Here is a tiny trained network, its code and every weight. The questions are about switching its units off for an input and a class, where a switched-off unit gives its printed mean instead of its output.

import numpy as np


def w(rows, s, z=0):
    codes = np.array(rows[::2]) - 128.0
    scale = np.full(codes.shape[1], s)
    scale[-1] = z or s
    return codes * scale


def f(y):
    return np.maximum(y, 0)


def log_softmax(a):
    a = a - a.max(-1, keepdims=True)
    return a - np.log(np.exp(a).sum(-1, keepdims=True))


def net(x, mask):
    res = np.array(x, float).reshape(1, 3) / 4 @ E
    y = f(res @ A[0][:, :-1].T + A[0][:, -1])
    res = res + np.where(mask, y, B[0][:, -1]) @ B[0][:, :-1]
    return log_softmax(res[-1] @ U[:, :-1].T + U[:, -1])


A, B = {}, {}
E = w([
[249,230,141,210],'x0',
[170,57,56,139],'x1',
[81,128,38,103],'x2',
],0.012)
A[0] = w([
[152,200,109,147,187],'neuron 0',
[155,168,140,116,101],'neuron 1',
[149,67,146,156,155],'neuron 2',
[55,160,130,151,104],'neuron 3',
[110,136,184,118,166],'neuron 4',
[106,151,163,103,178],'neuron 5',
[126,221,127,134,132],'neuron 6',
[133,130,3,139,237],'neuron 7',
[94,109,154,98,193],'neuron 8',
[161,138,119,131,1],'neuron 9',
[159,186,127,150,165],'neuron 10',
[155,137,123,121,49],'neuron 11',
[81,81,165,122,225],'neuron 12',
[173,110,153,160,219],'neuron 13',
[139,116,147,150,147],'neuron 14',
[127,105,157,178,188],'neuron 15',
[54,168,171,91,213],'neuron 16',
],0.02,0.0041)
B[0] = w([
[102,115,145,156,227],'neuron 0',
[146,94,64,162,181],'neuron 1',
[159,152,88,58,170],'neuron 2',
[167,140,166,118,187],'neuron 3',
[98,245,147,185,190],'neuron 4',
[145,215,163,183,188],'neuron 5',
[63,128,117,201,219],'neuron 6',
[41,150,111,177,243],'neuron 7',
[128,139,144,93,213],'neuron 8',
[182,134,187,114,154],'neuron 9',
[88,119,149,151,224],'neuron 10',
[166,83,119,134,147],'neuron 11',
[154,161,132,74,236],'neuron 12',
[80,124,105,112,200],'neuron 13',
[130,114,103,140,155],'neuron 14',
[119,146,93,102,166],'neuron 15',
[148,172,193,130,248],'neuron 16',
],0.011,0.016)
U = w([
[173,159,239,129,180],'0',
[214,57,182,174,4],'1',
[169,86,114,62,154],'2',
[3,123,100,193,182],'3',
],0.014,0.0039)

Each question gives the input, the list of numbers given to net, and the class t.
The units are the neurons (one row each of A and B). Each row of codes is followed by its name. A weight is (code - 128) times the scale printed after its matrix; where a second scale follows, it is the last column's (A, B and U).
mask holds one flag per neuron, in row order. A switched-off neuron (its flag False) gives its mean, the last column of its row in B, instead of its output. The means were averaged over made-up inputs and are rounded, as every weight is.
A unit's drop is (log p(t) with every unit on - log p(t) with that unit switched off) / (log p(t) with every unit on - log p(t) with every unit switched off).
The circuit of an input: a set's keep is (log p(t) with only the set's units on - log p(t) with every unit switched off) / (log p(t) with every unit on - log p(t) with every unit switched off). Starting from the 12 units with the biggest drops (on a tie, the unit counted first), units are removed one at a time, each time the one whose removal leaves the highest keep (on an exact tie, the one counted first), for as long as the keep stays at least 0.8.
units of the circuit, in order: the units of the circuit, biggest drop first
most important unit: the unit with the biggest drop
top k neurons: the k neurons with the biggest drops, biggest first
drop when u is switched off: that unit's drop, to one decimal
input [-2,2,-1], class 2: most important unit -> neuron 6
input [4,5,-6], class 1: units of the circuit, in order -> (neuron 7; neuron 4; neuron 12)
input [8,7,-8], class 3: top 2 neurons -> (neuron 13; neuron 10)
input [-1,7,-4], class 2: units of the circuit, in order -> (neuron 6; neuron 2; neuron 4)
input [2,4,-8], class 2: top 3 neurons -> (neuron 7; neuron 6; neuron 2)
input [8,8,-7], class 3: top 2 neurons -> (neuron 13; neuron 10)
input [0,5,-4], class 2: top 2 neurons -> (neuron 6; neuron 7)
input [3,-8,-7], class 3: drop when neuron 6 is switched off -> 0.1
input [3,8,-7], class 2: drop when neuron 2 is switched off -> 0.1
input [-4,2,0], class 2: drop when neuron 6 is switched off -> 0.2
input [4,-3,-4], class 3: drop when neuron 13 is switched off -> 0.0
